Below is a small trained network, with its code and all its weights. Each question gives an input and a target symbol and asks what happens when units are switched off, that is, made to give their printed mean instead of their output.

import numpy as np


def w(rows, s, z=0):
    codes = np.array(rows[::2]) - 128.0
    scale = np.full(codes.shape[1], s)
    scale[-1] = z or s
    return codes * scale


def f(y):
    return np.maximum(y, 0)


def softmax(a):
    e = np.exp(a - a.max(-1, keepdims=True))
    return e / e.sum(-1, keepdims=True)


def log_softmax(a):
    a = a - a.max(-1, keepdims=True)
    return a - np.log(np.exp(a).sum(-1, keepdims=True))


def net(x, mask):
    ids = ['αβγδζηθλμξπστφψω'.index(c) for c in x.split()]
    T = len(ids)
    res = E[ids] + P[:T]
    q, k, v = (res @ M[0].T for M in (Q, K, V))
    z = softmax(np.where(np.tri(T) > 0, q @ k.T / 4**0.5, -1e9)) @ v
    res = res + np.where(mask[0], z, O[0][:, -1]) @ O[0][:, :-1]
    y = f(res @ A[0][:, :-1].T + A[0][:, -1])
    res = res + np.where(mask[1:9], y, B[0][:, -1]) @ B[0][:, :-1]
    return log_softmax(res[-1] @ U[:, :-1].T + U[:, -1])


Q, K, V, O, A, B = {}, {}, {}, {}, {}, {}
E = w([
[84,103,126,211,197],'α',
[99,132,109,78,219],'β',
[153,208,84,152,209],'γ',
[87,99,187,119,225],'δ',
[11,38,188,205,212],'ζ',
[16,92,238,180,131],'η',
[166,217,213,93,199],'θ',
[65,131,138,127,177],'λ',
[58,67,215,175,226],'μ',
[155,193,146,194,220],'ξ',
[59,80,145,91,197],'π',
[93,241,254,130,98],'σ',
[122,186,107,18,204],'τ',
[118,153,72,175,202],'φ',
[135,175,215,211,180],'ψ',
[78,105,94,103,226],'ω',
],0.0064)
P = w([
[168,84,89,117,91],'0',
[38,168,92,106,134],'1',
[78,164,88,161,104],'2',
[100,146,97,70,143],'3',
[114,143,126,175,142],'4',
[135,134,135,85,174],'5',
[162,139,165,198,182],'6',
[187,133,185,114,224],'7',
[190,130,226,193,252],'8',
],0.011)
Q[0] = w([
[71,205,161,137,252],'H0',
[147,102,121,196,125],'H0',
[53,168,89,166,93],'H0',
[119,160,182,161,142],'H0',
],0.012)
K[0] = w([
[247,45,176,135,100],'H0',
[131,119,150,48,113],'H0',
[87,160,152,100,207],'H0',
[181,88,120,83,131],'H0',
],0.013)
V[0] = w([
[164,216,101,7,65],'H0',
[197,216,131,221,156],'H0',
[119,155,242,185,25],'H0',
[117,134,41,237,46],'H0',
],0.02)
O[0] = w([
[104,52,133,254,155,118],'H0',
[18,69,152,54,122,253],'H0',
[138,89,16,58,242,119],'H0',
[148,108,206,15,180,96],'H0',
],0.018,0.0035)
A[0] = w([
[183,107,218,134,186,108],'N0',
[123,154,190,133,222,100],'N1',
[151,110,7,139,58,141],'N2',
[147,136,88,135,172,11],'N3',
[214,105,195,157,163,131],'N4',
[138,151,176,120,68,2],'N5',
[170,181,70,106,151,49],'N6',
[78,40,102,111,97,65],'N7',
],0.013)
B[0] = w([
[138,169,164,168,145,193],'N0',
[219,125,127,132,128,247],'N1',
[64,188,73,133,131,203],'N2',
[141,231,149,135,85,187],'N3',
[132,167,110,112,177,175],'N4',
[159,6,47,103,125,254],'N5',
[78,69,126,187,127,169],'N6',
[104,127,250,135,129,240],'N7',
],0.017,0.0073)
U = w([
[142,126,83,45,154,104],'α',
[128,81,64,147,169,52],'β',
[159,65,137,139,151,157],'γ',
[91,129,42,95,73,189],'δ',
[159,78,59,127,141,55],'ζ',
[101,119,90,134,254,160],'η',
[48,133,131,162,88,32],'θ',
[197,162,107,143,140,94],'λ',
[89,89,33,76,117,125],'μ',
[117,83,169,130,93,156],'ξ',
[162,213,86,124,32,118],'π',
[147,233,171,137,123,255],'σ',
[139,120,112,205,129,17],'τ',
[200,139,112,82,127,77],'φ',
[73,160,150,45,76,110],'ψ',
[163,95,87,160,137,63],'ω',
],0.0065,0.0076)

Each question gives the input, a string of symbols that net reads in full, and the target symbol t.
The units are the heads (4 rows each of Q, K, V and O) and the neurons (one row each of A and B). Each row of codes is followed by its name. A weight is (code - 128) times the scale printed after its matrix; where a second scale follows, it is the last column's (O, A, B and U).
mask holds one flag per unit, heads first, then neurons. A switched-off unit (its flag False) gives its mean, the last column of its rows in O or B, instead of its output. The means were averaged over made-up inputs and are rounded, as every weight is.
A unit's drop is (log p(t) with every unit on - log p(t) with that unit switched off) / (log p(t) with every unit on - log p(t) with every unit switched off).
The circuit of an input: a set's keep is (log p(t) with only the set's units on - log p(t) with every unit switched off) / (log p(t) with every unit on - log p(t) with every unit switched off). Starting from all 9 units, units are removed one at a time, each time the one whose removal leaves the highest keep (on an exact tie, the one counted first), for as long as the keep stays at least 0.8.
circuit, biggest first: the units of the circuit, biggest drop first
top k neurons: the k neurons with the biggest drops, biggest first
drop when u is switched off: that unit's drop, to one decimal
input σ θ ψ σ η, target η: circuit, biggest first	H0
input α σ ξ γ λ φ γ σ, target φ: circuit, biggest first	H0, N5, N1
input σ π σ γ, target η: top 2 neurons	N2, N0
input γ σ σ σ μ, target σ: top 2 neurons	N5, N0
input λ γ δ, target σ: top 2 neurons	N0, N4
input α σ γ, target σ: top 2 neurons	N5, N0
input γ δ σ σ σ σ γ θ, target ξ: top 3 neurons	N5, N2, N3
input μ μ β σ σ μ α, target δ: circuit, biggest first	H0, N6, N7, N2
input θ γ σ, target θ: circuit, biggest first	H0, N1
input μ σ μ γ, target δ: top 2 neurons	N6, N7
input γ σ τ σ γ, target σ: top 4 neurons	N5, N0, N6, N4
input γ σ σ β, target σ: top 3 neurons	N5, N0, N6
input γ γ σ λ, target ξ: top 2 neurons	N3, N2
input σ δ μ, target η: circuit, biggest first	H0
input γ β λ β σ σ γ δ, target ξ: top 2 neurons	N5, N2
input γ ω γ μ σ π, target ξ: top 2 neurons	N2, N3
input γ η γ σ, target ξ: top 2 neurons	N5, N2
input σ γ σ ζ, target η: drop when H0 is switched off	1.4
input α θ ψ δ, target φ: drop when N1 is switched off	0.2
input λ σ ζ α, target σ: drop when N6 is switched off	0.0
input λ η μ δ σ μ σ θ, target σ: circuit, biggest first	N5
